Below are the code and all the weights of a small trained network. Each question names an input and a target symbol and asks about switching units off, where a switched-off unit gives its printed mean instead of its output.

import numpy as np


def w(rows, s, z=0):
    codes = np.array(rows[::2]) - 128.0
    scale = np.full(codes.shape[1], s)
    scale[-1] = z or s
    return codes * scale


def norm(h):
    return h / np.sqrt((h * h).mean(-1, keepdims=True) + 1e-5)


def f(y):
    return y / 2 * (1 + np.tanh(0.7978845608 * (y + 0.044715 * y**3)))


def softmax(a):
    e = np.exp(a - a.max(-1, keepdims=True))
    return e / e.sum(-1, keepdims=True)


def log_softmax(a):
    a = a - a.max(-1, keepdims=True)
    return a - np.log(np.exp(a).sum(-1, keepdims=True))


def net(x, mask):
    ids = ['ΔΠΩβεζμξ'.index(c) for c in x.split()]
    T = len(ids)
    res = E[ids] + P[:T]
    u = 0
    for l in range(2):
        r = norm(res)
        for j in range(2):
            rows = slice(2 * j, 2 * j + 2)
            q, k, v = (r @ M[l][rows].T for M in (Q, K, V))
            z = softmax(np.where(np.tri(T) > 0, q @ k.T / 2**0.5, -1e9)) @ v
            o = O[l][rows]
            res = res + np.where(mask[u + j], z, o[:, -1]) @ o[:, :-1]
        u += 2
        y = f(norm(res) @ A[l][:, :-1].T + A[l][:, -1])
        res = res + np.where(mask[u : u + 4], y, B[l][:, -1]) @ B[l][:, :-1]
        u += 4
    return log_softmax(norm(res)[-1] @ U[:, :-1].T + U[:, -1])


Q, K, V, O, A, B = {}, {}, {}, {}, {}, {}
E = w([
[129,104,233,134,128,159,164,129],'Δ',
[152,168,106,143,104,191,154,128],'Π',
[118,70,206,116,165,194,136,107],'Ω',
[143,100,188,179,133,164,117,143],'β',
[171,81,154,138,166,186,101,147],'ε',
[205,177,167,2,129,122,197,108],'ζ',
[125,157,159,183,143,46,122,55],'μ',
[63,128,131,63,115,109,95,148],'ξ',
],0.0068)
P = w([
[109,137,159,96,77,4,77,165],'0',
[116,135,136,89,94,28,78,158],'1',
[100,106,120,90,136,69,92,105],'2',
[112,113,124,92,114,84,94,100],'3',
[125,128,103,83,97,98,100,95],'4',
[125,122,106,101,74,129,113,85],'5',
[117,118,129,102,117,127,87,109],'6',
[128,145,101,117,93,154,110,86],'7',
[102,162,108,146,113,175,108,101],'8',
[129,152,101,149,104,197,110,88],'9',
[130,145,115,166,108,207,111,97],'10',
[135,143,108,169,107,236,113,98],'11',
[141,122,131,160,124,224,111,96],'12',
[130,140,139,174,109,229,143,59],'13',
],0.0029)
Q[0] = w([
[148,159,170,116,160,116,93,102],'0.h1',
[116,136,78,137,127,59,135,175],'0.h1',
[67,138,96,141,167,3,144,173],'0.h2',
[95,197,87,149,181,92,109,150],'0.h2',
],0.0049)
K[0] = w([
[200,184,43,41,144,141,197,234],'0.h1',
[97,118,167,201,136,78,38,249],'0.h1',
[122,67,88,3,67,123,129,229],'0.h2',
[96,113,126,52,172,114,146,195],'0.h2',
],0.0041)
V[0] = w([
[117,97,120,222,157,194,193,107],'0.h1',
[176,149,140,108,176,114,169,172],'0.h1',
[184,192,127,196,119,76,35,72],'0.h2',
[97,115,103,3,104,99,119,233],'0.h2',
],0.0038)
O[0] = w([
[148,178,186,135,133,142,82,226,106],'0.h1',
[34,19,45,218,64,187,139,124,113],'0.h1',
[50,180,110,140,252,76,159,63,186],'0.h2',
[146,23,141,62,55,230,180,73,2],'0.h2',
],0.0034,0.0024)
A[0] = w([
[166,122,135,23,210,246,68,74,174],'0.n1',
[60,101,153,4,53,111,112,169,115],'0.n2',
[196,240,193,99,64,117,110,172,85],'0.n3',
[183,63,214,253,133,67,46,209,248],'0.n4',
],0.0022,0.0015)
B[0] = w([
[109,196,102,191,78,125,146,107,212],'0.n1',
[88,150,86,146,157,217,77,36,128],'0.n2',
[150,66,143,194,140,178,58,112,131],'0.n3',
[171,196,4,132,115,157,130,11,251],'0.n4',
],0.0039,0.0026)
Q[1] = w([
[134,194,127,253,142,240,104,87],'1.h1',
[115,61,8,109,42,121,109,169],'1.h1',
[100,32,170,123,108,177,137,224],'1.h2',
[189,191,184,155,146,188,116,3],'1.h2',
],0.0042)
K[1] = w([
[253,187,122,87,187,137,214,176],'1.h1',
[43,70,129,77,54,139,118,91],'1.h1',
[192,130,61,140,87,92,179,75],'1.h2',
[58,206,72,134,170,154,15,206],'1.h2',
],0.005)
V[1] = w([
[71,46,15,195,44,90,62,110],'1.h1',
[180,160,116,77,172,254,137,104],'1.h1',
[243,66,206,155,57,61,200,144],'1.h2',
[251,149,81,153,201,99,201,96],'1.h2',
],0.0031)
O[1] = w([
[138,210,105,111,196,176,98,121,56],'1.h1',
[111,114,88,96,186,92,191,213,255],'1.h1',
[184,138,164,172,195,3,153,132,12],'1.h2',
[218,99,80,141,149,110,181,175,142],'1.h2',
],0.0049,0.0022)
A[1] = w([
[104,162,188,123,176,172,121,161,74],'1.n1',
[135,102,177,134,134,144,179,52,254],'1.n2',
[52,1,83,221,118,115,147,140,110],'1.n3',
[67,133,131,206,183,91,77,118,105],'1.n4',
],0.0039,0.00084)
B[1] = w([
[215,154,99,204,90,91,94,92,184],'1.n1',
[170,196,81,181,123,144,71,234,249],'1.n2',
[253,255,162,30,40,126,202,113,149],'1.n3',
[168,250,135,15,109,92,158,72,176],'1.n4',
],0.0038,0.0021)
U = w([
[80,140,159,135,168,49,133,81,97],'Δ',
[8,99,110,87,96,140,98,145,49],'Π',
[141,107,231,174,79,131,81,206,158],'Ω',
[212,100,55,173,157,166,81,120,56],'β',
[117,65,33,178,177,179,171,191,143],'ε',
[196,112,136,3,67,121,235,156,71],'ζ',
[150,228,105,128,194,83,116,80,147],'μ',
[87,126,164,79,95,237,50,71,249],'ξ',
],0.0051,0.0016)

Each question gives the input, a string of symbols that net reads in full, and the target symbol t.
The units are the heads (2 rows each of Q, K, V and O) and the neurons (one row each of A and B). Each row of codes is followed by its name. A weight is (code - 128) times the scale printed after its matrix; where a second scale follows, it is the last column's (O, A, B and U).
mask holds one flag per unit, layer by layer, with each layer's heads first. A switched-off unit (its flag False) gives its mean, the last column of its rows in O or B, instead of its output. The means were averaged over made-up inputs and are rounded, as every weight is.
A unit's drop is (log p(t) with every unit on - log p(t) with that unit switched off) / (log p(t) with every unit on - log p(t) with every unit switched off).
The circuit of an input: a set's keep is (log p(t) with only the set's units on - log p(t) with every unit switched off) / (log p(t) with every unit on - log p(t) with every unit switched off). Starting from all 12 units, units are removed one at a time, each time the one whose removal leaves the highest keep (on an exact tie, the one counted first), for as long as the keep stays at least 0.8.
circuit, biggest first: the units of the circuit, biggest drop first
top k neurons in layer l: the k neurons of layer l with the biggest drops, biggest first
heads that matter: for each layer, one digit per head in row order, 1 if its drop is at least 0.15 and else 0, layers parted by /
drop when u is switched off: that unit's drop, to one decimal
input μ Π β μ Ω Ω ζ ζ Δ, target ζ: circuit, biggest first	1.n3; 1.h1
input Ω β β μ Ω Π Δ Ω Ω ζ ξ ζ ζ β, target ζ: circuit, biggest first	1.h1; 1.n3
input ε ξ Ω Ω ξ, target ξ: circuit, biggest first	0.n2; 0.h2
input Δ μ β, target μ: circuit, biggest first	1.n4
input ξ Ω Π μ ε Ω ε Ω, target ε: heads that matter	10 / 11
input ζ Δ ζ β Ω Ω μ β ξ Δ μ, target ξ: top 3 neurons in layer 0	0.n4; 0.n2; 0.n1
input β Ω Δ β ε Ω, target ε: heads that matter	00 / 11
input ξ Π ζ Ω ξ ε β μ ζ ζ Π, target ζ: circuit, biggest first	1.h1; 0.n4; 1.n3
input Ω β β Ω μ ξ Ω β Ω Ω μ μ Ω, target μ: top 2 neurons in layer 1	1.n4; 1.n1
input μ Π ε β ξ Δ μ Δ Ω ζ Ω, target ζ: top 2 neurons in layer 0	0.n4; 0.n3
input μ Ω Ω Π Δ μ ζ Ω β ζ ε, target ζ: circuit, biggest first	1.h1; 1.n3
input Ω μ Ω μ ξ ζ Ω β β ζ β, target ζ: circuit, biggest first	1.n3; 1.h1
input β β β Ω, target β: heads that matter	00 / 01
input μ β μ Ω ζ ξ ξ Δ μ, target ξ: circuit, biggest first	1.h2; 0.h2; 0.n4
input Ω Δ β μ ζ Ω ζ ξ Ω Δ β μ ε, target μ: circuit, biggest first	0.h2; 1.n4
input Ω Π ζ Ω, target ζ: circuit, biggest first	1.n3; 1.h1
input Π ξ Δ, target ξ: circuit, biggest first	1.h2
input β μ Ω ε ζ ξ β μ Δ Δ ζ Ω Δ, target ζ: circuit, biggest first	1.h1; 1.n3
input Δ Δ β, target μ: top 3 neurons in layer 0	0.n4; 0.n2; 0.n3
input β Π μ μ Ω Ω ζ ξ μ Δ Ω, target μ: circuit, biggest first	0.h2
input Δ Δ ε Δ ξ β μ ξ ζ, target ξ: top 3 neurons in layer 0	0.n2; 0.n4; 0.n3
input ξ β Δ ξ β, target ξ: top 2 neurons in layer 0	0.n2; 0.n4
input Ω Δ Δ ξ β, target ξ: drop when 1.n1 is switched off	0.1
input β ε ε ξ Ω Δ μ ε Ω Δ Δ ξ ξ ζ, target ξ: drop when 0.h2 is switched off	-0.1
input Ω μ ξ ζ μ β μ β Δ, target μ: drop when 1.h1 is switched off	-0.1
input Ω μ ξ, target ξ: drop when 1.h1 is switched off	0.2
